Where the symbols take the states:
j434 vi j616
j434 ke j52
j434 de j389
j356 vi j252
j356 ke j756
j356 de j52
j816 vi j653
j816 ke j395
j816 de j13
j46 vi j266
j46 ke j560
j46 de j114
j432 vi j806
j432 ke j742
j432 de j29
j688 vi j434
j688 ke j283
j688 de j680
j29 vi j669
j29 ke j513
j29 de j247
j348 vi j560
j348 ke j12
j348 de j646
j582 vi j54
j582 ke j500
j582 de j655
j337 vi j859
j337 ke j241
j337 de j993
j512 vi j843
j512 ke j582
j512 de j901
j727 vi j512
j727 ke j436
j727 de j590
j932 vi j469
j932 ke j245
j932 de j491
j215 vi j727
j215 ke j398
j215 de j206
j944 vi j703
j944 ke j938
j944 de j46
j993 vi j224
j993 ke j31
j993 de j222
j389 vi j356
j389 ke j633
j389 de j283
j96 vi j680
j96 ke j663
j96 de j534
j95 vi j902
j95 ke j590
j95 de j215
j590 vi j901
j590 ke j521
j590 de j398
j859 vi j663
j859 ke j790
j859 de j224
j518 vi j521
j518 ke j902
j518 de j225
j247 vi j742
j247 ke j917
j247 de j169
j169 vi j513
j169 ke j216
j169 de j343
j591 vi j509
j591 ke j931
j591 de j512
j52 vi j565
j52 ke j497
j52 de j633
j992 vi j647
j992 ke j344
j992 de j689
j931 vi j194
j931 ke j984
j931 de j582
j206 vi j590
j206 ke j518
j206 de j529
j344 vi j529
j344 ke j116
j344 de j469
j983 vi j114
j983 ke j646
j983 de j443
j752 vi j944
j752 ke j114
j752 de j327
j742 vi j752
j742 ke j983
j742 de j513
j539 vi j206
j539 ke j51
j539 de j344
j655 vi j984
j655 ke j509
j655 de j929
j343 vi j917
j343 ke j432
j343 de j653
j852 vi j534
j852 ke j224
j852 de j337
j647 vi j215
j647 ke j529
j647 de j539
j116 vi j225
j116 ke j215
j116 de j845
j902 vi j591
j902 ke j901
j902 de j727
j328 vi j12
j328 ke j46
j328 de j752
j220 vi j395
j220 ke j873
j220 de j368
j663 vi j329
j663 ke j384
j663 de j362
j936 vi j497
j936 ke j616
j936 de j127
j616 vi j810
j616 ke j565
j616 de j356
j558 vi j343
j558 ke j198
j558 de j816
j97 vi j247
j97 ke j343
j97 de j873
j194 vi j749
j194 ke j337
j194 de j54
j398 vi j436
j398 ke j654
j398 de j518
j521 vi j655
j521 ke j591
j521 de j654
j150 vi j344
j150 ke j588
j150 de j932
j497 vi j741
j497 ke j810
j497 de j403
j741 vi j873
j741 ke j816
j741 de j841
j749 vi j96
j749 ke j859
j749 de j852
j368 vi j97
j368 ke j558
j368 de j741
j54 vi j852
j54 ke j993
j54 de j984
j500 vi j993
j500 ke j903
j500 de j509
j127 vi j403
j127 ke j356
j127 de j434
j491 vi j588
j491 ke j992
j491 de j413
j225 vi j654
j225 ke j727
j225 de j95
j588 vi j116
j588 ke j647
j588 de j245
j395 vi j29
j395 ke j169
j395 de j97
j843 vi j903
j843 ke j54
j843 de j931
j841 vi j558
j841 ke j13
j841 de j810
j469 vi j51
j469 ke j845
j469 de j588
j873 vi j169
j873 ke j653
j873 de j558
j436 vi j582
j436 ke j929
j436 de j521
j669 vi j328
j669 ke j327
j669 de j742
j283 vi j52
j283 ke j936
j283 de j329
j938 vi j932
j938 ke j413
j938 de j560
j413 vi j245
j413 ke j689
j413 de j260
j224 vi j362
j224 ke j839
j224 de j241
j845 vi j95
j845 ke j206
j845 de j647
j654 vi j929
j654 ke j512
j654 de j902
j534 vi j580
j534 ke j362
j534 de j859
j403 vi j841
j403 ke j252
j403 de j616
j839 vi j688
j839 ke j580
j839 de j96
j806 vi j646
j806 ke j752
j806 de j669
j266 vi j150
j266 ke j491
j266 de j938
j790 vi j384
j790 ke j680
j790 de j839
j12 vi j260
j12 ke j266
j12 de j944
j35 vi j936
j35 ke j434
j35 de j384
j252 vi j13
j252 ke j368
j252 de j565
j901 vi j931
j901 ke j655
j901 de j436
j216 vi j443
j216 ke j669
j216 de j432
j114 vi j938
j114 ke j674
j114 de j348
j329 vi j633
j329 ke j127
j329 de j35
j646 vi j674
j646 ke j944
j646 de j328
j903 vi j31
j903 ke j852
j903 de j194
j245 vi j845
j245 ke j539
j245 de j992
j680 vi j389
j680 ke j329
j680 de j580
j633 vi j756
j633 ke j403
j633 de j936
j929 vi j500
j929 ke j843
j929 de j591
j241 vi j790
j241 ke j96
j241 de j31
j260 vi j992
j260 ke j150
j260 de j703
j443 vi j348
j443 ke j328
j443 de j806
j580 vi j283
j580 ke j35
j580 de j663
j653 vi j216
j653 ke j29
j653 de j198
j560 vi j491
j560 ke j260
j560 de j674
j565 vi j220
j565 ke j741
j565 de j756
j984 vi j337
j984 ke j222
j984 de j500
j509 vi j222
j509 ke j194
j509 de j843
j513 vi j327
j513 ke j443
j513 de j917
j384 vi j127
j384 ke j389
j384 de j688
j703 vi j689
j703 ke j932
j703 de j266
j198 vi j432
j198 ke j247
j198 de j395
j674 vi j413
j674 ke j703
j674 de j12
j810 vi j816
j810 ke j220
j810 de j252
j917 vi j983
j917 ke j806
j917 de j216
j756 vi j368
j756 ke j841
j756 de j497
j362 vi j35
j362 ke j688
j362 de j790
j222 vi j241
j222 ke j749
j222 de j903
j529 vi j398
j529 ke j225
j529 de j51
j13 vi j198
j13 ke j97
j13 de j220
j689 vi j539
j689 ke j469
j689 de j150
j327 vi j46
j327 ke j348
j327 de j983
j31 vi j839
j31 ke j534
j31 de j749
j51 vi j518
j51 ke j95
j51 de j116

The rows follow the links: the fewer symbols apart two states are, the more alike their rows tend to be.

Each row is also shifted at random along 5 hidden directions that mean nothing.

Some states, each with a row of numbers:
j669: 24 4 6 -8 3 1 -6 4 4 -11 9 2 4 -1 0 -9 17 2 14 -8 2 -3 -12 8 0 12 2 -3 4 0 10 4 -7 -12 -10 -8 -10 -7 -12 -13 8 11 12 4
j588: 24 -5 7 2 -12 13 3 6 0 17 6 -14 11 -10 -1 -6 -20 -15 3 -3 -6 -1 8 -15 -9 2 0 -10 -10 7 3 -7 -4 -4 19 5 3 19 3 8 -7 -7 -12 9
j52: -49 -1 1 12 10 13 -1 -7 5 2 -5 8 23 1 -7 -3 0 -10 12 12 9 -5 17 -1 3 17 -1 2 -12 7 -14 -2 -31 8 -1 10 5 20 3 3 -14 -1 4 -13
j680: 15 -3 -7 3 -2 7 0 -9 4 11 -7 4 6 0 -14 -1 -14 -19 0 19 6 -1 22 -4 11 0 -3 2 -23 4 -16 -4 -28 8 5 13 9 21 6 15 -16 -14 -2 -6
j845: -10 -9 -1 12 -10 -4 5 6 -4 23 6 -18 -24 -8 -8 -4 -22 -6 2 -7 -12 0 -4 -17 12 -8 4 -11 -16 8 0 -6 5 -3 20 -4 3 6 4 21 -4 -15 -15 23
j984: 37 -4 -4 -12 -5 -2 4 -2 -3 -2 -6 4 -2 6 3 7 1 5 4 2 1 0 0 -3 5 1 3 3 3 1 -6 1 -1 8 -8 -1 6 -4 6 3 -1 0 -6 -5
j756: 14 -4 -3 -2 -2 -2 3 -7 -1 8 7 4 -8 0 -17 -7 -11 -16 1 13 -2 1 14 4 9 -3 0 4 -21 3 -5 10 -21 2 14 8 -5 17 -6 7 -8 -9 1 6
j194: -6 2 2 -1 6 23 -3 -1 7 -3 -19 11 46 6 13 10 -2 4 6 4 7 -6 19 -7 -16 13 -4 4 13 6 -16 -9 -4 15 -9 15 13 15 11 -5 -14 7 -2 -31
j529: 14 -8 10 -10 -12 -1 11 5 -12 -3 11 -11 -3 -3 9 -3 12 8 21 -11 1 1 -22 -10 -5 23 14 -5 9 2 11 3 2 0 -1 -17 -1 -11 4 -6 11 6 -12 16
j616: 47 1 2 -20 -6 -5 6 -9 -5 -11 8 9 4 4 -3 0 7 -9 -11 16 8 6 10 15 -6 -3 -3 12 -1 -8 5 15 -19 1 -4 5 -6 3 -6 -12 5 5 3 -7
j936: 22 4 0 -11 -2 -2 4 -11 -6 -9 1 9 9 4 0 1 1 -8 -16 16 6 6 11 9 -18 -1 -1 13 4 -12 3 10 4 5 7 9 -4 4 -1 -12 1 0 4 -8
j741: -6 5 -2 -2 4 -10 1 -5 -3 -4 5 7 -11 5 -4 0 -3 -1 -18 6 -5 5 6 13 -6 -16 -3 10 1 -8 4 13 13 -1 12 6 -11 1 -9 -8 3 0 7 -1
j749: 26 1 -8 -6 -3 -2 1 -7 -3 -1 -10 7 -1 5 1 6 -5 -1 -9 8 1 2 4 -2 -5 -2 2 7 3 -7 -6 -1 17 10 3 5 6 -2 7 2 -5 -7 -2 -5
j688: 23 -1 3 -10 -3 8 3 -11 -3 -9 -3 9 22 3 -1 -3 11 -10 10 16 14 1 7 1 -9 24 5 6 -1 -4 -5 2 -20 9 -5 5 4 8 6 -8 -5 1 2 -9
j443: -2 11 -1 4 6 -8 -8 3 1 -5 3 0 -10 -1 2 -4 -2 4 -17 -10 -12 3 -11 7 -17 -13 -1 2 11 -12 14 1 47 -12 17 0 -13 -11 -9 -11 7 0 12 9
j384: 19 -3 -11 -3 -6 -21 5 -12 -7 0 1 1 -36 2 -15 -1 -1 -7 -11 14 3 7 -4 5 18 -10 3 6 -15 -10 -2 6 -3 3 2 -5 0 -11 1 11 3 -14 0 14
j432: 11 8 -5 -5 6 -17 -7 4 6 -10 6 3 -23 2 -1 3 7 9 -23 -4 -4 2 -3 22 12 -33 -12 3 4 -6 10 8 2 -14 -16 -4 -11 -17 -16 -5 14 8 12 -2
j54: 6 -3 -5 -2 1 3 1 -1 1 0 -11 5 5 5 4 9 0 7 4 2 3 -2 4 -4 7 1 -1 2 3 4 -12 -4 -5 10 -11 2 9 -1 8 6 -5 0 -5 -12
j283: -33 -6 -3 6 2 -8 4 -11 -8 -5 1 3 -15 1 -13 -8 15 -3 25 8 9 0 -16 -4 15 31 15 0 -12 -2 -5 2 -14 7 0 -12 1 -7 5 4 -2 -8 3 16
j29: -11 2 -1 6 9 -1 -6 3 5 3 6 2 -8 -1 -10 -10 -1 -2 11 -6 -8 -4 -3 4 8 1 2 -4 -9 4 1 4 1 -8 8 0 -9 4 -11 0 -3 -1 10 9
j491: -10 2 13 4 -3 16 -1 5 -3 0 5 -9 26 -9 8 -11 3 -5 18 -11 -1 -2 -12 -15 -27 31 11 -9 9 0 11 -8 18 -5 16 -3 -1 6 4 -11 -1 2 -2 10
j328: 9 3 9 1 4 15 -8 6 8 -4 5 -2 22 -7 1 -12 10 -5 23 -8 2 -7 -6 -2 -6 24 4 -10 -1 6 5 -6 -12 -10 -4 -3 -4 6 -6 -8 -1 7 9 2
j929: -15 -3 -4 6 0 4 3 2 -4 12 -11 0 1 4 4 7 -19 6 -1 -6 -12 -1 4 -15 -9 -3 4 1 5 3 -9 -3 33 12 21 8 5 7 9 7 -11 -8 -9 -1
j127: -18 -1 -3 7 2 2 2 -11 -5 6 -2 5 2 1 -12 -6 -9 -14 3 12 0 1 8 -5 -5 12 6 5 -13 -3 -7 2 3 8 22 9 0 15 4 3 -13 -12 1 5
j114: 6 5 3 8 1 7 -8 4 3 8 4 -6 4 -8 -4 -12 -10 -10 2 -8 -10 -2 -5 -8 -14 6 4 -8 -3 -3 8 -6 26 -10 23 2 -6 7 -4 -1 -4 -7 5 14
j646: 46 0 -1 0 -4 3 -8 6 11 12 8 -8 -7 -9 -12 -10 -12 -16 0 -2 -5 -3 6 1 13 -12 -6 -10 -20 6 3 -3 -17 -15 3 2 -3 10 -9 12 -3 -6 3 11
j46: -34 6 -9 20 8 -9 -13 9 18 8 -2 -10 -24 -7 -4 4 -5 3 -24 -5 0 -2 4 11 31 -42 -22 -12 -11 5 -2 -14 -19 -17 -24 -4 3 -10 -7 19 7 -1 6 -3
j413: -10 8 7 0 -1 -1 -3 5 -1 -11 3 -8 7 -5 16 2 12 9 -16 -9 3 4 -13 4 -20 -4 -4 -2 22 -9 17 -7 22 -10 -7 -8 -3 -17 0 -14 16 10 2 -1
j343: 1 3 0 -2 8 -3 -4 2 3 -4 7 6 -4 1 -5 -6 4 0 3 -3 -5 -2 -1 10 4 -3 -1 2 -2 0 4 9 -1 -7 2 1 -11 1 -13 -7 2 4 10 2
j931: 32 -6 -5 -13 -7 -10 6 1 -3 -2 -3 0 -17 6 4 11 4 11 0 -1 2 1 -4 2 18 -11 -2 2 3 2 -5 3 -10 6 -19 -7 6 -14 4 7 6 3 -8 -3
j96: 0 -2 -11 0 0 -14 0 -8 1 -5 -7 3 -22 4 -6 6 9 3 -5 11 11 2 -3 6 26 -7 -3 3 -8 -3 -9 -3 -20 5 -23 -7 8 -15 5 12 3 -5 0 -2
j512: 10 -9 3 -6 -5 4 8 3 -7 3 -1 -1 2 3 4 2 2 8 25 -7 -2 -3 -9 -13 3 20 11 -2 3 8 -5 1 -1 9 -1 -6 5 -1 7 2 -2 1 -11 4
j944: -64 -3 1 28 9 2 -9 7 6 10 3 -13 -14 -11 -11 -16 5 0 34 -16 -3 -8 -23 -14 22 24 10 -20 -16 10 -1 -15 -5 -11 2 -16 1 -4 -1 15 -3 -8 5 25
j97: 5 -2 5 -3 6 10 -2 1 5 0 8 7 13 0 -9 -9 4 -8 22 1 0 -6 8 5 8 14 1 -2 -12 10 -3 8 -31 -3 -1 4 -7 17 -11 -4 -6 6 8 -2
j932: 41 -3 4 -7 -13 -3 1 6 4 4 11 -14 -8 -9 0 -2 1 -6 -5 -2 5 1 -2 2 13 -12 -7 -9 -8 4 9 -4 -29 -13 -16 -9 2 -4 -3 7 11 2 -6 7
j509: 13 -7 -9 -6 -4 -14 3 1 0 0 -5 0 -26 6 0 12 4 14 0 0 3 0 -5 2 30 -15 -4 0 -2 4 -8 0 -16 5 -25 -9 8 -17 4 14 5 0 -7 -2
j395: 6 -2 6 3 8 26 -6 3 14 11 3 8 36 -3 -12 -10 -12 -19 24 5 -1 -11 29 -1 5 12 -5 -5 -22 20 -14 2 -46 -1 6 18 -1 41 -9 3 -20 2 5 -13

From each start, follow one symbol. Which state do you reach?
Answer with the state's name.
---
19 4 -5 0 -2 -1 2 -9 -4 12 1 7 -2 2 -11 -2 -30 -20 -29 14 -13 6 25 2 -20 -21 -4 12 -10 -10 -1 11 27 4 41 23 -8 24 -3 0 -13 -15 1 1
de	j403
---
13 -4 -10 2 -3 -3 1 -4 -3 10 -9 2 -13 4 -6 3 -13 -1 4 3 -6 0 1 -11 8 0 5 1 -7 1 -11 -2 15 10 11 3 7 2 8 13 -10 -13 -6 5
de	j194
---
-6 11 2 6 1 0 -8 6 6 -3 -1 -7 6 -5 11 3 -3 2 -30 -6 -2 3 2 6 -18 -23 -12 -2 14 -9 12 -9 23 -12 -2 3 -2 -7 -2 -6 9 5 4 -6
ke	j413
---
44 -8 -8 -11 -10 -14 7 0 -6 5 0 -2 -30 5 -4 6 -3 6 3 0 -3 2 -8 -3 22 -9 4 1 -6 2 -4 5 -3 5 -7 -8 4 -12 4 13 3 -6 -10 9
de	j931
---
33 -3 11 -13 -14 5 10 4 -11 1 8 -9 11 -3 12 -1 -3 0 2 -7 -5 4 -7 -10 -25 11 8 -1 13 -2 13 3 20 1 15 -2 -2 1 4 -10 5 3 -12 8
de	j116
---
-11 -7 14 0 -5 13 2 8 1 -4 8 -12 20 -9 7 -8 21 2 35 -9 13 -6 -16 -9 6 36 7 -15 0 13 5 -10 -39 -6 -22 -17 5 -2 4 -2 6 12 -5 5
vi	j647
---
-11 -8 8 4 -8 7 6 7 -4 9 5 -12 6 -6 4 -2 -4 0 15 -8 -1 -2 -6 -13 0 12 5 -9 -2 9 1 -5 -8 0 3 -6 4 5 6 6 0 0 -12 8
de	j845
---
-45 -2 4 6 4 8 3 7 -2 0 -9 0 16 3 16 11 0 17 4 -10 -1 -3 -1 -9 -9 4 0 0 18 6 -6 -6 12 10 -4 1 7 -2 9 -2 -2 8 -8 -13
de	j902
---
60 2 -4 -16 -8 1 3 -11 -5 -5 -5 8 10 5 -1 2 -5 -12 -11 16 4 5 10 0 -17 4 3 10 1 -12 -1 4 11 8 10 10 2 6 6 -6 -5 -7 -1 -5
ke	j580
---
6 1 2 -6 1 7 2 -10 0 -7 -2 9 22 3 -1 0 5 -10 -1 16 12 1 14 5 -9 11 -1 8 -2 -3 -5 4 -21 7 -4 9 2 11 3 -7 -5 2 3 -14
de	j389
---
38 -4 6 -9 -16 -7 6 4 -9 2 13 -15 -14 -7 3 -6 2 -2 1 -7 -3 5 -17 -5 -6 4 7 -6 2 -4 17 1 9 -9 7 -13 -4 -10 0 -2 12 -1 -9 22
de	j992
---
5 5 -3 12 1 9 -12 9 20 14 -3 -10 7 -9 -1 4 -20 -11 -29 2 0 -3 26 5 11 -41 -26 -10 -13 7 -4 -15 -26 -14 -12 12 6 15 -4 16 -3 -2 0 -15
ke	j260
---
23 -7 8 1 -10 27 5 7 2 25 0 -8 32 -6 1 -2 -31 -17 10 -1 -9 -5 25 -22 -15 6 0 -7 -11 16 -9 -6 -10 6 25 18 8 39 7 10 -20 -7 -18 -4
ke	j398
---
11 -3 -3 -6 -5 -12 6 -13 -12 -6 3 3 -17 2 -10 -6 10 -6 10 10 6 5 -13 -1 4 20 13 6 -7 -9 1 7 1 6 6 -8 -2 -9 4 -1 2 -9 2 16
vi	j936
---
12 0 12 -13 -9 6 8 5 -8 -9 3 -5 21 0 21 7 9 11 -3 -8 3 3 -6 -3 -25 7 2 2 25 -2 12 2 13 2 -4 -4 0 -6 5 -16 10 14 -9 -7
vi	j590
---
-34 2 2 1 5 -12 5 -9 -15 -9 6 7 -14 5 -5 -8 10 3 5 0 -5 5 -18 3 -16 19 16 10 7 -14 10 13 38 4 26 -5 -14 -10 -3 -16 4 -3 8 17
de	j756
---
-17 -9 1 3 1 10 4 3 0 6 -8 1 10 3 3 4 1 8 29 -6 1 -7 -2 -14 10 21 8 -5 -1 14 -14 -5 -13 12 -7 -3 10 5 9 8 -9 1 -8 -4
ke	j509
---
9 6 6 -9 9 7 -5 3 7 -13 4 10 22 3 5 -1 13 3 0 0 4 -3 9 17 -7 -1 -8 5 9 2 4 9 -17 -6 -14 6 -9 4 -13 -17 4 17 12 -18
de	j198
